Below are the code and all the weights of a small trained network. Each question names an input and a class and asks about switching units off, where a switched-off unit gives its printed mean instead of its output.

import numpy as np


def w(rows, s, z=0):
    codes = np.array(rows[::2]) - 128.0
    scale = np.full(codes.shape[1], s)
    scale[-1] = z or s
    return codes * scale


def f(y):
    return np.maximum(y, 0)


def log_softmax(a):
    a = a - a.max(-1, keepdims=True)
    return a - np.log(np.exp(a).sum(-1, keepdims=True))


def net(x, mask):
    res = np.array(x, float).reshape(1, 5) / 4 @ E
    y = f(res @ A[0][:, :-1].T + A[0][:, -1])
    res = res + np.where(mask, y, B[0][:, -1]) @ B[0][:, :-1]
    return log_softmax(res[-1] @ U[:, :-1].T + U[:, -1])


A, B = {}, {}
E = w([
[133,128,169,1],'x0',
[130,129,126,128],'x1',
[26,99,57,97],'x2',
[61,228,164,141],'x3',
[126,126,129,128],'x4',
],0.015)
A[0] = w([
[141,208,145,181,128],'neuron 0',
[7,126,53,132,66],'neuron 1',
[220,32,99,166,85],'neuron 2',
[132,114,126,68,143],'neuron 3',
[134,134,53,187,128],'neuron 4',
[160,183,183,26,79],'neuron 5',
[67,163,163,103,45],'neuron 6',
[93,101,87,66,125],'neuron 7',
[102,15,62,15,102],'neuron 8',
[177,67,107,144,170],'neuron 9',
[105,74,94,176,61],'neuron 10',
[116,83,49,218,55],'neuron 11',
[231,123,174,96,37],'neuron 12',
[35,141,32,133,176],'neuron 13',
[155,82,63,36,114],'neuron 14',
[28,139,57,146,5],'neuron 15',
[25,213,191,116,63],'neuron 16',
[127,238,138,222,129],'neuron 17',
[200,67,84,144,197],'neuron 18',
[73,169,170,122,147],'neuron 19',
[188,33,128,173,62],'neuron 20',
[112,183,162,189,133],'neuron 21',
[107,71,79,222,209],'neuron 22',
[129,133,128,126,114],'neuron 23',
],0.011,0.015)
B[0] = w([
[130,152,77,215,192],'neuron 0',
[191,181,193,28,204],'neuron 1',
[209,225,178,64,208],'neuron 2',
[113,111,120,155,183],'neuron 3',
[148,108,190,27,189],'neuron 4',
[218,161,209,23,205],'neuron 5',
[52,47,179,92,157],'neuron 6',
[75,112,67,183,187],'neuron 7',
[57,146,27,229,229],'neuron 8',
[116,69,203,82,206],'neuron 9',
[62,56,140,124,155],'neuron 10',
[31,21,155,16,189],'neuron 11',
[32,50,182,53,173],'neuron 12',
[58,71,156,53,243],'neuron 13',
[81,91,51,192,198],'neuron 14',
[243,225,192,125,170],'neuron 15',
[97,101,185,10,211],'neuron 16',
[96,160,64,238,226],'neuron 17',
[103,44,177,71,234],'neuron 18',
[185,186,128,123,197],'neuron 19',
[177,227,104,74,180],'neuron 20',
[132,136,91,206,192],'neuron 21',
[254,233,140,134,253],'neuron 22',
[130,121,112,123,128],'neuron 23',
],0.0084,0.016)
U = w([
[225,245,188,104,93],'0',
[116,77,186,80,246],'1',
[118,145,85,247,86],'2',
],0.014,0.0014)

Each question gives the input, the list of numbers given to net, and the class t.
The units are the neurons (one row each of A and B). Each row of codes is followed by its name. A weight is (code - 128) times the scale printed after its matrix; where a second scale follows, it is the last column's (A, B and U).
mask holds one flag per neuron, in row order. A switched-off neuron (its flag False) gives its mean, the last column of its row in B, instead of its output. The means were averaged over made-up inputs and are rounded, as every weight is.
A unit's drop is (log p(t) with every unit on - log p(t) with that unit switched off) / (log p(t) with every unit on - log p(t) with every unit switched off).
The circuit of an input: a set's keep is (log p(t) with only the set's units on - log p(t) with every unit switched off) / (log p(t) with every unit on - log p(t) with every unit switched off). Starting from the 12 units with the biggest drops (on a tie, the unit counted first), units are removed one at a time, each time the one whose removal leaves the highest keep (on an exact tie, the one counted first), for as long as the keep stays at least 0.8.
circuit, biggest first: the units of the circuit, biggest drop first
top k neurons: the k neurons with the biggest drops, biggest first
drop of u: that unit's drop, to one decimal
input [7,2,7,-3,-1], class 2: circuit, biggest first => [neuron 8]
input [8,2,-2,0,-7], class 1: top 2 neurons => [neuron 22; neuron 2]
input [4,7,-5,-5,2], class 1: top 2 neurons => [neuron 12; neuron 22]
input [2,3,-6,-6,-8], class 1: top 3 neurons => [neuron 12; neuron 22; neuron 18]
input [-5,4,0,-6,-3], class 0: top 2 neurons => [neuron 22; neuron 2]
input [7,3,-2,0,4], class 1: top 4 neurons => [neuron 22; neuron 2; neuron 12; neuron 15]
input [-2,2,8,5,-4], class 0: top 2 neurons => [neuron 15; neuron 1]
input [2,-4,-6,-8,-8], class 1: top 4 neurons => [neuron 12; neuron 18; neuron 22; neuron 9]
input [-1,-7,4,1,-1], class 0: top 2 neurons => [neuron 18; neuron 11]
input [-6,-6,-2,1,-2], class 2: top 2 neurons => [neuron 17; neuron 5]
input [4,-2,-7,-4,-7], class 1: top 2 neurons => [neuron 12; neuron 22]
input [-4,4,-1,-6,1], class 0: top 3 neurons => [neuron 22; neuron 2; neuron 20]
input [4,-6,-7,-8,2], class 1: drop of neuron 12 => 2.4
input [-5,8,7,5,1], class 0: top neuron => [neuron 15]
input [-8,5,-1,1,1], class 2: drop of neuron 19 => 0.1
input [-7,-3,-2,8,8], class 2: drop of neuron 17 => 0.5
input [5,3,7,-3,-4], class 2: drop of neuron 3 => 0.0
